Below are the code and all the weights of a small trained network. Each question names an input and a target symbol and asks about switching units off, where a switched-off unit gives its printed mean instead of its output.

import numpy as np


def w(rows, s, z=0):
    codes = np.array(rows[::2]) - 128.0
    scale = np.full(codes.shape[1], s)
    scale[-1] = z or s
    return codes * scale


def f(y):
    return y / 2 * (1 + np.tanh(0.7978845608 * (y + 0.044715 * y**3)))


def softmax(a):
    e = np.exp(a - a.max(-1, keepdims=True))
    return e / e.sum(-1, keepdims=True)


def log_softmax(a):
    a = a - a.max(-1, keepdims=True)
    return a - np.log(np.exp(a).sum(-1, keepdims=True))


def net(x, mask):
    ids = ['αβγδεμτφω'.index(c) for c in x.split()]
    T = len(ids)
    res = E[ids] + P[:T]
    q, k, v = (res @ M[0].T for M in (Q, K, V))
    z = softmax(np.where(np.tri(T) > 0, q @ k.T / 2**0.5, -1e9)) @ v
    res = res + np.where(mask[0], z, O[0][:, -1]) @ O[0][:, :-1]
    y = f(res @ A[0][:, :-1].T + A[0][:, -1])
    res = res + np.where(mask[1:25], y, B[0][:, -1]) @ B[0][:, :-1]
    return log_softmax(res[-1] @ U[:, :-1].T + U[:, -1])


Q, K, V, O, A, B = {}, {}, {}, {}, {}, {}
E = w([
[101,193,216],'α',
[112,183,181],'β',
[149,39,36],'γ',
[255,145,146],'δ',
[215,116,130],'ε',
[103,159,148],'μ',
[223,82,34],'τ',
[93,143,141],'φ',
[58,152,164],'ω',
],0.0083)
P = w([
[170,254,35],'0',
[175,162,122],'1',
[166,146,121],'2',
[159,134,124],'3',
[155,122,127],'4',
[148,111,131],'5',
[147,95,135],'6',
[146,94,138],'7',
[142,88,142],'8',
[137,70,146],'9',
[141,71,147],'10',
[137,59,146],'11',
],0.0046)
Q[0] = w([
[181,109,86],'h0',
[215,150,253],'h0',
],0.029)
K[0] = w([
[179,110,97],'h0',
[98,254,70],'h0',
],0.032)
V[0] = w([
[4,148,179],'h0',
[72,76,82],'h0',
],0.016)
O[0] = w([
[8,99,26,19],'h0',
[165,46,95,2],'h0',
],0.012,0.005)
A[0] = w([
[203,63,93,192],'n0',
[131,129,121,100],'n1',
[128,132,99,75],'n2',
[123,120,137,105],'n3',
[248,38,16,2],'n4',
[120,121,116,60],'n5',
[123,123,103,89],'n6',
[130,133,124,110],'n7',
[112,11,22,59],'n8',
[43,104,181,13],'n9',
[129,133,88,94],'n10',
[129,133,125,145],'n11',
[157,123,39,30],'n12',
[133,131,95,59],'n13',
[104,113,40,172],'n14',
[126,127,129,106],'n15',
[121,125,107,110],'n16',
[120,90,103,108],'n17',
[99,156,165,178],'n18',
[196,53,7,169],'n19',
[124,120,124,63],'n20',
[127,129,128,149],'n21',
[124,124,114,128],'n22',
[124,124,118,97],'n23',
],0.013,0.0044)
B[0] = w([
[132,212,36,242],'n0',
[136,135,124,114],'n1',
[155,152,158,110],'n2',
[128,139,130,117],'n3',
[118,7,184,216],'n4',
[151,159,145,107],'n5',
[140,152,153,114],'n6',
[133,129,128,123],'n7',
[249,95,139,146],'n8',
[230,121,61,168],'n9',
[142,150,164,118],'n10',
[127,120,130,139],'n11',
[155,212,196,114],'n12',
[165,161,156,106],'n13',
[60,122,175,180],'n14',
[131,134,128,118],'n15',
[140,143,146,119],'n16',
[113,177,128,119],'n17',
[111,82,175,254],'n18',
[76,254,118,163],'n19',
[145,156,130,102],'n20',
[125,123,128,138],'n21',
[132,132,135,118],'n22',
[136,143,132,110],'n23',
],0.036,0.0051)
U = w([
[2,71,185,190],'α',
[116,65,129,251],'β',
[197,70,71,111],'γ',
[217,127,202,97],'δ',
[158,158,128,105],'ε',
[117,147,107,82],'μ',
[171,178,103,49],'τ',
[64,168,65,96],'φ',
[88,203,152,109],'ω',
],0.0049,0.003)

Each question gives the input, a string of symbols that net reads in full, and the target symbol t.
The units are the heads (2 rows each of Q, K, V and O) and the neurons (one row each of A and B). Each row of codes is followed by its name. A weight is (code - 128) times the scale printed after its matrix; where a second scale follows, it is the last column's (O, A, B and U).
mask holds one flag per unit, heads first, then neurons. A switched-off unit (its flag False) gives its mean, the last column of its rows in O or B, instead of its output. The means were averaged over made-up inputs and are rounded, as every weight is.
A unit's drop is (log p(t) with every unit on - log p(t) with that unit switched off) / (log p(t) with every unit on - log p(t) with every unit switched off).
The circuit of an input: a set's keep is (log p(t) with only the set's units on - log p(t) with every unit switched off) / (log p(t) with every unit on - log p(t) with every unit switched off). Starting from the 12 units with the biggest drops (on a tie, the unit counted first), units are removed one at a time, each time the one whose removal leaves the highest keep (on an exact tie, the one counted first), for as long as the keep stays at least 0.8.
units of the circuit, in order: the units of the circuit, biggest drop first
most important unit: the unit with the biggest drop
top k neurons: the k neurons with the biggest drops, biggest first
drop of u: that unit's drop, to one decimal
input δ δ δ γ ω δ γ δ ω ω, target γ: top 2 neurons	[n8, n9]
input γ τ δ ω δ α φ μ δ γ ε, target γ: most important unit	n4
input α τ ω ε α μ, target α: units of the circuit, in order	[n0, h0]
input ω α δ ω φ, target α: units of the circuit, in order	[n0, h0]
input δ τ β δ ε δ ω δ τ τ, target γ: units of the circuit, in order	[h0, n4, n0]
input α φ δ ε δ φ γ δ δ α β α, target γ: top 2 neurons	[n9, n14]
input β β φ, target α: top 3 neurons	[n0, n8, n9]
input ε δ τ α τ ω β ε ω ω, target γ: top 3 neurons	[n9, n8, n19]
input α δ δ ε, target α: top 3 neurons	[n0, n9, n8]
input μ δ ω φ δ τ, target γ: top 4 neurons	[n4, n0, n19, n14]
input ω γ γ ω ω δ ε μ δ ω, target δ: top 4 neurons	[n8, n0, n14, n9]
input ω α ω δ γ μ, target α: drop of n0	0.8
input δ δ τ δ α, target α: drop of n15	0.0
input α α ω ε, target α: drop of n9	0.2
input γ ω ω μ δ α ω φ ω τ ε δ, target γ: drop of n4	2.1
input φ δ δ δ δ δ δ δ ε, target φ: top neuron	[n4]
